Here is a tiny trained network, its code and every weight. The questions are about switching its units off for an input and a target symbol, where a switched-off unit gives its printed mean instead of its output.

import numpy as np


def w(rows, s, z=0):
    codes = np.array(rows[::2]) - 128.0
    scale = np.full(codes.shape[1], s)
    scale[-1] = z or s
    return codes * scale


def f(y):
    return np.maximum(y, 0)


def softmax(a):
    e = np.exp(a - a.max(-1, keepdims=True))
    return e / e.sum(-1, keepdims=True)


def log_softmax(a):
    a = a - a.max(-1, keepdims=True)
    return a - np.log(np.exp(a).sum(-1, keepdims=True))


def net(x, mask):
    ids = ['αβγεζθλμξπστ'.index(c) for c in x.split()]
    T = len(ids)
    res = E[ids] + P[:T]
    u = 0
    for l in range(2):
        r = res
        for j in range(2):
            rows = slice(3 * j, 3 * j + 3)
            q, k, v = (r @ M[l][rows].T for M in (Q, K, V))
            z = softmax(np.where(np.tri(T) > 0, q @ k.T / 3**0.5, -1e9)) @ v
            o = O[l][rows]
            res = res + np.where(mask[u + j], z, o[:, -1]) @ o[:, :-1]
        u += 2
        y = f(res @ A[l][:, :-1].T + A[l][:, -1])
        res = res + np.where(mask[u : u + 8], y, B[l][:, -1]) @ B[l][:, :-1]
        u += 8
    return log_softmax(res[-1] @ U[:, :-1].T + U[:, -1])


Q, K, V, O, A, B = {}, {}, {}, {}, {}, {}
E = w([
[227,77,71,130,69],'α',
[168,78,68,79,185],'β',
[169,138,88,182,206],'γ',
[46,120,139,148,136],'ε',
[54,106,64,198,108],'ζ',
[166,104,172,177,89],'θ',
[154,48,127,65,134],'λ',
[92,161,123,109,87],'μ',
[188,161,64,124,10],'ξ',
[102,87,206,119,108],'π',
[50,147,117,137,140],'σ',
[155,231,110,150,60],'τ',
],0.011)
P = w([
[126,160,98,47,82],'0',
[118,87,161,204,148],'1',
[99,94,155,223,135],'2',
[91,95,151,232,136],'3',
[88,89,156,243,137],'4',
[87,91,159,253,140],'5',
],0.0051)
Q[0] = w([
[202,129,214,75,187],'0.h1',
[189,151,251,122,65],'0.h1',
[220,232,78,151,162],'0.h1',
[107,137,73,155,93],'0.h2',
[125,120,136,64,115],'0.h2',
[168,195,124,56,156],'0.h2',
],0.026)
K[0] = w([
[36,65,114,174,142],'0.h1',
[73,81,176,191,2],'0.h1',
[147,171,52,229,124],'0.h1',
[73,177,144,108,121],'0.h2',
[168,130,137,160,129],'0.h2',
[130,65,74,184,81],'0.h2',
],0.028)
V[0] = w([
[1,113,76,221,123],'0.h1',
[92,126,107,162,126],'0.h1',
[76,113,87,167,126],'0.h1',
[117,118,137,121,118],'0.h2',
[115,121,164,135,121],'0.h2',
[139,126,109,125,122],'0.h2',
],0.0056)
O[0] = w([
[110,30,44,4,167,156],'0.h1',
[125,84,92,82,149,162],'0.h1',
[119,79,53,54,138,180],'0.h1',
[122,130,136,137,129,254],'0.h2',
[146,145,168,129,140,207],'0.h2',
[122,124,114,136,132,97],'0.h2',
],0.0034,0.00024)
A[0] = w([
[151,79,123,110,194,56],'0.n1',
[234,98,122,69,136,2],'0.n2',
[120,209,180,105,95,116],'0.n3',
[119,250,87,117,120,59],'0.n4',
[88,156,186,109,180,129],'0.n5',
[79,95,186,63,148,47],'0.n6',
[132,190,127,24,138,147],'0.n7',
[168,184,79,101,79,38],'0.n8',
],0.013,0.0036)
B[0] = w([
[134,136,212,99,163,192],'0.n1',
[2,175,141,155,137,168],'0.n2',
[74,114,87,181,128,251],'0.n3',
[213,98,115,127,171,241],'0.n4',
[159,125,94,143,78,239],'0.n5',
[144,164,140,98,90,181],'0.n6',
[90,171,81,104,159,194],'0.n7',
[210,165,178,122,113,228],'0.n8',
],0.02,0.0017)
Q[1] = w([
[240,109,164,172,210],'1.h1',
[170,189,86,163,66],'1.h1',
[31,173,3,170,177],'1.h1',
[196,115,102,74,223],'1.h2',
[76,158,8,168,131],'1.h2',
[70,77,130,47,125],'1.h2',
],0.03)
K[1] = w([
[156,113,207,253,160],'1.h1',
[164,191,94,169,56],'1.h1',
[103,248,50,126,194],'1.h1',
[143,131,205,131,241],'1.h2',
[119,162,12,126,165],'1.h2',
[59,73,106,77,144],'1.h2',
],0.033)
V[1] = w([
[164,42,37,205,195],'1.h1',
[176,232,177,219,145],'1.h1',
[130,69,162,142,2],'1.h1',
[127,131,130,130,126],'1.h2',
[139,132,95,82,182],'1.h2',
[101,161,123,62,175],'1.h2',
],0.013)
O[1] = w([
[33,58,112,107,115,158],'1.h1',
[126,91,51,101,29,254],'1.h1',
[106,251,144,103,89,32],'1.h1',
[130,130,126,132,127,129],'1.h2',
[122,107,170,85,150,156],'1.h2',
[128,119,190,48,93,119],'1.h2',
],0.011,0.0079)
A[1] = w([
[86,232,212,124,162,116],'1.n1',
[36,73,154,117,155,147],'1.n2',
[96,114,195,63,123,2],'1.n3',
[81,191,141,164,231,111],'1.n4',
[182,71,158,100,193,151],'1.n5',
[212,95,111,117,158,24],'1.n6',
[2,181,167,184,87,108],'1.n7',
[133,135,227,114,224,93],'1.n8',
],0.012,0.0073)
B[1] = w([
[173,1,126,80,33,190],'1.n1',
[144,221,136,80,134,255],'1.n2',
[106,134,143,215,143,157],'1.n3',
[156,144,248,115,135,165],'1.n4',
[96,53,144,152,140,224],'1.n5',
[111,199,163,162,108,155],'1.n6',
[60,212,172,153,105,179],'1.n7',
[153,191,5,115,182,204],'1.n8',
],0.016)
U = w([
[235,216,34,159,92,35],'α',
[150,88,111,212,141,150],'β',
[133,158,76,108,122,194],'γ',
[253,96,81,93,147,142],'ε',
[186,210,118,63,138,72],'ζ',
[75,181,97,167,105,124],'θ',
[211,160,132,180,148,121],'λ',
[39,45,157,74,171,253],'μ',
[95,76,25,166,93,125],'ξ',
[162,126,136,120,77,119],'π',
[162,175,46,128,194,157],'σ',
[115,168,43,44,107,24],'τ',
],0.0041,0.0044)

Each question gives the input, a string of symbols that net reads in full, and the target symbol t.
The units are the heads (3 rows each of Q, K, V and O) and the neurons (one row each of A and B). Each row of codes is followed by its name. A weight is (code - 128) times the scale printed after its matrix; where a second scale follows, it is the last column's (O, A, B and U).
mask holds one flag per unit, layer by layer, with each layer's heads first. A switched-off unit (its flag False) gives its mean, the last column of its rows in O or B, instead of its output. The means were averaged over made-up inputs and are rounded, as every weight is.
A unit's drop is (log p(t) with every unit on - log p(t) with that unit switched off) / (log p(t) with every unit on - log p(t) with every unit switched off).
top k neurons: the k neurons with the biggest drops, biggest first
top k neurons in layer l: the k neurons of layer l with the biggest drops, biggest first
heads that matter: for each layer, one digit per head in row order, 1 if its drop is at least 0.15 and else 0, layers parted by /
input ε γ μ σ ζ, target ε: top 4 neurons => [0.n7 1.n1 0.n6 1.n8]
input β ξ μ τ σ, target β: heads that matter => 00 / 10
input π σ γ μ, target π: top 3 neurons => [0.n7 1.n1 0.n6]
input σ ξ μ ε β ζ, target σ: heads that matter => 10 / 11
input μ σ μ ξ ε, target μ: top 3 neurons => [0.n7 1.n5 1.n8]
input θ β μ ζ λ μ, target θ: heads that matter => 00 / 10
input π λ σ α, target π: top 4 neurons in layer 0 => [0.n2 0.n7 0.n4 0.n6]
input θ μ τ, target ξ: top 2 neurons => [0.n4 0.n8]
input ξ π μ γ σ, target ξ: heads that matter => 10 / 10
input τ μ β μ μ ε, target τ: top 2 neurons => [1.n2 0.n7]
input μ ζ θ, target θ: heads that matter => 00 / 11
input λ σ α, target λ: top 3 neurons => [0.n2 0.n7 1.n4]
input μ μ μ ξ ζ, target μ: top 4 neurons in layer 0 => [0.n7 0.n8 0.n4 0.n5]
input θ γ λ σ β ζ, target θ: top 3 neurons => [1.n7 0.n1 0.n5]
input μ τ ζ π, target π: top 3 neurons => [1.n1 0.n6 1.n8]
input γ ε ξ θ μ τ, target ξ: top 2 neurons => [0.n3 0.n4]
input ε ε ε ξ σ, target ε: heads that matter => 10 / 10
input τ π α, target τ: heads that matter => 00 / 10
input β γ σ μ μ, target β: top 2 neurons => [0.n7 1.n2]
input σ λ ξ ζ ε, target σ: top neuron in layer 0 => [0.n8]
input σ β λ γ ε α, target σ: top 3 neurons in layer 1 => [1.n8 1.n1 1.n2]
input ζ ζ μ ε θ μ, target ζ: top neuron in layer 0 => [0.n8]
input ζ μ β λ ε, target ζ: top 4 neurons in layer 1 => [1.n4 1.n8 1.n2 1.n7]
